Each row is followed by its group and then its class within the group.
[ 1.10  2.21  0.88  1.13 -0.21  2.32 -3.46 -1.09 -0.68 -1.40 -1.06 -0.58
 -1.46  0.42 -0.31 -2.47 -0.54 -0.86  1.32 -3.89 -0.57 -0.72 -5.30 -1.10
 -0.10 -4.21  2.16 -2.67  0.87 -0.36  2.90  3.51 -1.59 -0.13 -0.44]
piri/A
[ 0.69  2.50 -1.79  1.59  0.95  1.64 -1.96 -1.21  0.34 -3.02  0.08 -0.88
 -2.40 -2.04 -1.15 -1.50  0.04 -0.01 -0.01 -2.24  1.20 -0.75  3.15 -1.33
 -1.20 -5.00  0.42  1.24  1.62 -0.31  3.49  4.09 -1.04  1.07  0.32]
dok/V
[ 0.75  1.01  0.55 -0.06 -2.18  1.08 -2.06 -0.32 -1.62 -1.05 -0.96 -0.95
 -1.59  2.52 -0.36 -0.85  0.15 -0.25  1.45 -4.60 -0.09 -1.59 -3.94 -0.83
  0.27 -3.54  1.28 -2.82  0.65 -0.30  3.31  2.39 -1.74  0.77 -1.12]
piri/A
[ 1.48  1.33  1.02 -0.43 -4.91  0.93 -2.88 -1.02 -2.31 -0.30 -3.21 -2.21
 -0.76  4.67 -0.98 -3.02 -0.41 -0.87 -0.53 -7.42 -1.07 -2.33 -8.46 -0.07
  1.81 -5.17  3.21 -2.16 -1.40  0.84  3.96  3.01 -2.03  0.71 -1.96]
piri/A
[-0.30 -0.05  0.98 -2.19 -2.70  0.67 -2.92 -2.98 -0.98 -2.21  2.14 -0.62
 -0.90  0.98  0.95 -0.46 -0.75 -1.18  2.85 -3.52 -1.39 -0.69 -5.60  0.76
  2.40  0.41  1.27 -0.82 -2.49 -4.83  0.94  1.95  0.34  0.29 -2.12]
piri/L
[ 0.04  1.33  0.57  0.57  2.49  2.01 -0.72 -1.43 -0.42 -1.25 -0.14  1.27
 -2.44 -2.93 -0.68  0.03 -0.11 -0.21  2.95  1.45  0.02  0.59  4.90 -0.41
 -1.20 -0.29 -1.12  1.13  2.35  1.75  0.61  2.48  0.38  1.09  1.39]
dok/S
[-0.45  0.89  1.87 -1.23 -2.80  0.69 -4.13 -3.07  0.12 -0.43 -1.34 -2.04
 -1.49  2.66  1.40 -1.60 -0.11 -2.55  1.81 -3.44 -0.88 -1.86 -5.79  1.32
  1.94  0.33 -0.23 -1.71 -2.01 -3.43 -0.18  3.31 -0.50  1.80 -1.69]
piri/Y
[ 0.34  1.97  2.27 -1.62 -2.40  0.67 -0.82 -1.15  0.40 -0.26 -2.57 -2.50
 -0.68  2.15  1.04 -0.58  0.72 -0.94 -0.71 -2.74 -2.34 -1.69 -5.67  1.25
  2.41  0.17 -3.85  0.94 -2.48 -3.11  1.68  1.94 -0.64  1.63 -2.91]
piri/Y
[ 0.31  2.53  0.07  1.02  4.13  2.96 -2.30 -0.99  0.80 -0.84 -1.84 -0.80
 -2.03 -3.47 -0.31 -1.58 -0.15 -0.37  1.66 -0.19 -0.53 -0.05  1.38 -0.73
 -1.56 -2.91 -1.64 -0.20  2.33  1.30  1.65  4.71 -1.20  0.90  1.13]
dok/K
[ 0.63  4.32  0.21  1.16 -0.08  2.87 -3.00 -2.46  1.61 -2.55 -1.32 -2.92
 -4.30 -1.63 -0.45 -0.28  0.47 -1.34  0.36 -1.20  0.71 -1.86  2.98  0.20
 -0.64 -3.48 -4.88  2.47  1.72 -0.86  2.88  5.47 -0.15  2.49  0.15]
dok/K
[-0.03  0.45  1.94 -1.70 -1.32  1.74 -2.21 -2.30 -0.85 -2.34  1.24 -0.10
 -1.13  0.42 -0.19 -0.32 -0.57 -0.62  2.74 -3.26 -2.08 -0.71 -5.77  1.30
  2.20  0.37  0.03 -0.66 -2.01 -3.65  1.26  2.22 -0.30 -0.34 -1.72]
piri/L
[ 0.76  0.93  1.09 -1.70 -3.48  0.49 -0.71 -1.70 -1.53 -1.42 -1.52  0.14
 -0.27  2.16 -0.23 -2.30  0.15 -0.64  1.43 -4.38 -1.80 -1.64 -5.22  0.18
  1.90 -1.29  1.08 -0.14 -1.57 -2.40  2.34  1.46 -0.39  0.06 -2.35]
piri/L
[ 0.25 -0.51 -0.94 -0.47 -0.45 -2.35  0.30 -0.24 -0.62  0.35  0.44  1.14
  2.17  1.05  0.74 -3.04  0.55 -0.25  0.48 -1.82 -0.25 -0.29 -3.65 -0.26
 -0.63 -2.16  5.09 -0.43 -0.58 -2.68  0.85  0.02  0.18 -1.02 -1.70]
Sov/E
[ 0.38  1.39  0.07  1.25  0.20  1.70 -2.03 -0.94  0.12 -1.54  1.37 -1.17
 -2.68 -0.70 -0.81  0.75  0.27 -0.22  2.42 -2.74  1.00 -1.83  2.01 -0.96
 -0.35 -3.50  0.57 -1.55  2.09  0.69  2.31  3.42 -1.42  0.91  0.67]
dok/V
[-1.59 -0.10  0.46 -1.84 -0.69 -1.82  0.13 -2.19  0.34  2.19  1.08 -0.36
  0.10 -1.28  2.47 -3.14  1.93 -1.69  3.98 -2.01 -0.91 -1.98  1.74 -0.11
 -0.40 -0.98  2.72  0.02  0.34 -2.44 -0.90  2.50  0.25  1.24 -1.37]
Sov/D
[-0.88  0.13  1.13 -1.94  0.50  0.42 -1.93 -2.60 -0.46 -1.32  3.09  1.34
 -1.11 -1.89  2.67 -2.21  1.94 -1.11  6.94 -3.46 -2.08 -1.68 -0.71 -0.65
  0.01 -1.50  2.49 -0.67  1.28 -6.41  1.13  4.09 -0.10  0.92 -2.17]
Sov/M
[ 1.07  1.64  0.63  0.57 -0.36  0.35 -2.55  0.09  0.30 -1.46 -0.73  0.11
 -0.78  2.03  1.58 -1.48  1.38 -0.29  0.31 -4.27  0.35 -1.69 -3.73 -1.13
 -0.24 -3.81 -0.46 -1.30  1.27 -3.02  3.42  2.52 -1.87  0.74 -2.18]
piri/A
[ 0.68  1.47  1.22 -1.60 -2.40  1.41 -2.81 -2.79 -1.10 -1.46 -1.51 -2.05
 -1.27  1.76  0.28 -2.23 -0.89 -1.53  0.93 -3.74 -1.93 -1.08 -7.40  1.21
  2.68 -1.24  0.37 -0.85 -3.01 -2.99  1.20  1.62 -0.57  0.66 -2.43]
piri/Y
[-0.39  0.44 -0.35 -1.93 -1.74 -1.62  1.03 -1.96 -0.57  0.08  0.90  0.82
  0.78 -0.91  1.60 -3.65  1.29 -0.86  2.77 -2.89 -1.25 -1.16  0.20 -0.39
 -0.36 -3.00  4.37  1.37  0.62 -4.11  1.38  2.09  0.66  0.46 -1.96]
Sov/D
[ 0.03  0.50  0.95 -2.58 -2.82  0.47 -0.81 -1.54 -1.14 -2.37  0.19 -1.41
 -0.99  0.77 -0.21 -1.50  0.10 -0.47  1.87 -4.04 -3.03 -2.13 -5.77  1.25
  2.44 -0.79  0.46  0.28 -2.60 -3.74  1.30  1.54 -0.03  0.50 -2.73]
piri/L
[ 0.23  1.00  0.77 -2.47 -3.86 -0.20  0.08 -1.24 -0.72 -1.10 -0.46 -0.08
 -0.13  0.95  0.01 -1.53  0.35 -0.56  1.07 -4.40 -1.82 -2.20 -5.22  1.26
  2.16 -1.40 -0.58  2.02 -2.00 -4.44  1.70  1.58  0.34  1.31 -2.65]
piri/L
[ 0.91  1.40  0.07  1.77  0.22  3.07 -3.83 -1.13  0.68 -3.01  1.31 -2.58
 -3.78 -1.24 -1.69  1.80 -0.83 -0.31  0.38 -2.11  1.12 -1.40  1.18 -0.38
 -0.01 -3.41 -2.11 -0.24  0.94  0.96  2.79  3.39 -1.06  0.93  0.83]
dok/V
